Below is a small trained network, with its code and all its weights. Each question gives an input and a class and asks what happens when units are switched off, that is, made to give their printed mean instead of their output.

import numpy as np


def w(rows, s, z=0):
    codes = np.array(rows[::2]) - 128.0
    scale = np.full(codes.shape[1], s)
    scale[-1] = z or s
    return codes * scale


def norm(h):
    return h / np.sqrt((h * h).mean(-1, keepdims=True) + 1e-5)


def f(y):
    return np.maximum(y, 0)


def log_softmax(a):
    a = a - a.max(-1, keepdims=True)
    return a - np.log(np.exp(a).sum(-1, keepdims=True))


def net(x, mask):
    res = np.array(x, float).reshape(1, 8) / 4 @ E
    u = 0
    for l in range(4):
        y = f(norm(res) @ A[l][:, :-1].T + A[l][:, -1])
        res = res + np.where(mask[u : u + 8], y, B[l][:, -1]) @ B[l][:, :-1]
        u += 8
    return log_softmax(norm(res)[-1] @ U[:, :-1].T + U[:, -1])


A, B = {}, {}
E = w([
[131,123,127,130,133],'x0',
[124,129,129,127,124],'x1',
[25,98,134,41,214],'x2',
[130,128,127,130,130],'x3',
[115,138,168,190,161],'x4',
[164,5,214,122,114],'x5',
[104,48,2,242,161],'x6',
[130,125,126,130,132],'x7',
],0.0086)
A[0] = w([
[92,111,103,82,72,157],'0.n1',
[109,104,172,83,140,3],'0.n2',
[152,10,151,104,177,98],'0.n3',
[147,74,45,53,43,180],'0.n4',
[35,69,99,139,138,123],'0.n5',
[60,136,204,226,135,189],'0.n6',
[184,190,181,84,215,86],'0.n7',
[122,116,140,117,222,59],'0.n8',
],0.013,0.0079)
B[0] = w([
[155,118,116,121,229,197],'0.n1',
[88,172,69,209,94,151],'0.n2',
[22,255,207,191,72,252],'0.n3',
[183,130,159,235,250,255],'0.n4',
[155,93,85,44,141,231],'0.n5',
[204,127,110,172,239,242],'0.n6',
[168,102,108,43,140,207],'0.n7',
[121,117,101,59,164,161],'0.n8',
],0.0095,0.0064)
A[1] = w([
[90,7,210,154,83,68],'1.n1',
[166,121,142,162,52,28],'1.n2',
[106,119,32,170,156,112],'1.n3',
[132,137,166,145,179,27],'1.n4',
[106,186,84,123,133,2],'1.n5',
[175,136,114,119,55,102],'1.n6',
[122,170,60,92,156,72],'1.n7',
[145,155,55,86,133,127],'1.n8',
],0.016,0.0071)
B[1] = w([
[47,251,150,195,30,154],'1.n1',
[128,148,47,119,86,143],'1.n2',
[117,83,205,131,95,253],'1.n3',
[138,124,137,236,142,190],'1.n4',
[81,188,157,168,93,141],'1.n5',
[127,69,86,120,119,147],'1.n6',
[118,168,144,180,96,207],'1.n7',
[93,163,192,182,128,207],'1.n8',
],0.014,0.0068)
A[2] = w([
[152,154,164,151,88,2],'2.n1',
[27,23,63,209,121,150],'2.n2',
[163,190,217,109,139,126],'2.n3',
[83,69,45,199,111,33],'2.n4',
[176,41,190,132,64,53],'2.n5',
[232,89,90,211,6,78],'2.n6',
[172,56,150,158,199,106],'2.n7',
[221,146,103,1,118,100],'2.n8',
],0.0088,0.007)
B[2] = w([
[80,215,157,144,130,130],'2.n1',
[105,112,246,110,118,218],'2.n2',
[158,91,180,135,154,253],'2.n3',
[64,17,180,98,109,136],'2.n4',
[126,205,163,112,115,145],'2.n5',
[79,153,19,38,141,204],'2.n6',
[218,175,133,147,132,211],'2.n7',
[130,27,216,133,159,155],'2.n8',
],0.012,0.0063)
A[3] = w([
[128,137,213,133,155,153],'3.n1',
[115,194,109,104,136,76],'3.n2',
[127,139,4,109,127,111],'3.n3',
[96,130,70,137,143,2],'3.n4',
[212,120,112,169,94,148],'3.n5',
[39,118,214,190,63,98],'3.n6',
[40,101,189,107,238,133],'3.n7',
[95,14,130,193,95,98],'3.n8',
],0.013)
B[3] = w([
[163,102,176,141,90,252],'3.n1',
[115,149,95,164,88,131],'3.n2',
[203,163,92,51,117,136],'3.n3',
[225,96,192,125,248,128],'3.n4',
[102,94,25,115,106,172],'3.n5',
[186,216,80,85,123,207],'3.n6',
[140,112,5,125,89,227],'3.n7',
[84,64,215,39,183,148],'3.n8',
],0.013,0.015)
U = w([
[63,216,134,186,44,40],'0',
[118,83,206,50,122,159],'1',
[180,120,86,170,220,2],'2',
[102,103,7,76,111,73],'3',
[151,139,101,139,129,204],'4',
[153,138,102,139,122,170],'5',
],0.019,0.0054)

Each question gives the input, the list of numbers given to net, and the class t.
The units are the neurons (one row each of A and B). Each row of codes is followed by its name. A weight is (code - 128) times the scale printed after its matrix; where a second scale follows, it is the last column's (A, B and U).
mask holds one flag per neuron, layer by layer. A switched-off neuron (its flag False) gives its mean, the last column of its row in B, instead of its output. The means were averaged over made-up inputs and are rounded, as every weight is.
A unit's drop is (log p(t) with every unit on - log p(t) with that unit switched off) / (log p(t) with every unit on - log p(t) with every unit switched off).
The circuit of an input: a set's keep is (log p(t) with only the set's units on - log p(t) with every unit switched off) / (log p(t) with every unit on - log p(t) with every unit switched off). Starting from the 12 units with the biggest drops (on a tie, the unit counted first), units are removed one at a time, each time the one whose removal leaves the highest keep (on an exact tie, the one counted first), for as long as the keep stays at least 0.8.
units of the circuit, in order: the units of the circuit, biggest drop first
k most important neurons: the k neurons with the biggest drops, biggest first
k most important neurons of layer l: the k neurons of layer l with the biggest drops, biggest first
input [-4,7,-8,0,-3,5,6,-8], class 3: 2 most important neurons => (2.n6 3.n5)
input [4,-1,7,-5,2,5,0,-7], class 3: units of the circuit, in order => (3.n7)
input [-2,-7,1,4,-5,7,5,5], class 0: 3 most important neurons => (0.n3 0.n6 1.n1)
input [-4,7,-1,4,-8,7,8,3], class 1: 2 most important neurons => (0.n4 3.n8)
input [4,-1,-4,-5,7,-3,-3,5], class 2: units of the circuit, in order => (0.n6 0.n3)
input [4,8,-1,-7,-2,8,-8,-3], class 0: units of the circuit, in order => (1.n1 0.n6)
input [1,5,5,-5,6,-8,4,1], class 0: units of the circuit, in order => (0.n4 1.n3)
input [-2,-1,7,-7,7,-7,8,2], class 1: units of the circuit, in order => (1.n3 2.n2)
input [7,0,-5,4,7,6,7,-3], class 1: units of the circuit, in order => (3.n8 0.n4)
input [-4,4,-6,2,-6,3,-2,-2], class 2: 2 most important neurons => (0.n4 3.n7)
input [0,-3,7,5,-7,2,4,8], class 4: 2 most important neurons of layer 1 => (1.n3 1.n7)
input [5,4,6,-3,-3,7,-5,-4], class 0: 3 most important neurons => (1.n1 0.n6 0.n3)
input [-1,6,-4,-5,3,-3,-2,0], class 3: 4 most important neurons => (0.n3 3.n5 0.n1 2.n2)
input [-5,-5,-2,-3,-1,8,8,6], class 0: units of the circuit, in order => (1.n1)
input [-5,5,-7,-8,4,1,-8,2], class 1: 2 most important neurons => (2.n8 0.n4)
input [-3,-8,-6,7,-8,0,-2,-3], class 2: 2 most important neurons => (0.n4 3.n7)
input [-4,7,1,5,-7,4,7,3], class 1: 2 most important neurons of layer 0 => (0.n6 0.n5)
input [-2,-1,-1,-4,3,5,-2,5], class 0: 2 most important neurons => (0.n4 0.n1)
input [5,-4,8,1,5,1,2,4], class 3: 2 most important neurons => (3.n7 0.n4)
input [-1,5,0,7,6,3,-4,5], class 2: units of the circuit, in order => (0.n6)
input [-3,2,3,-4,2,7,5,7], class 0: 2 most important neurons => (0.n3 1.n1)
input [-7,8,8,0,-6,-6,8,-7], class 1: 3 most important neurons of layer 1 => (1.n3 1.n1 1.n7)
input [-6,7,1,5,-6,8,1,-7], class 0: 3 most important neurons => (0.n3 0.n6 1.n1)
input [2,-8,-2,-2,-1,7,7,-6], class 0: 2 most important neurons => (0.n3 1.n1)
input [-4,-4,-7,4,6,-6,7,-1], class 1: 3 most important neurons of layer 1 => (1.n3 1.n7 1.n4)
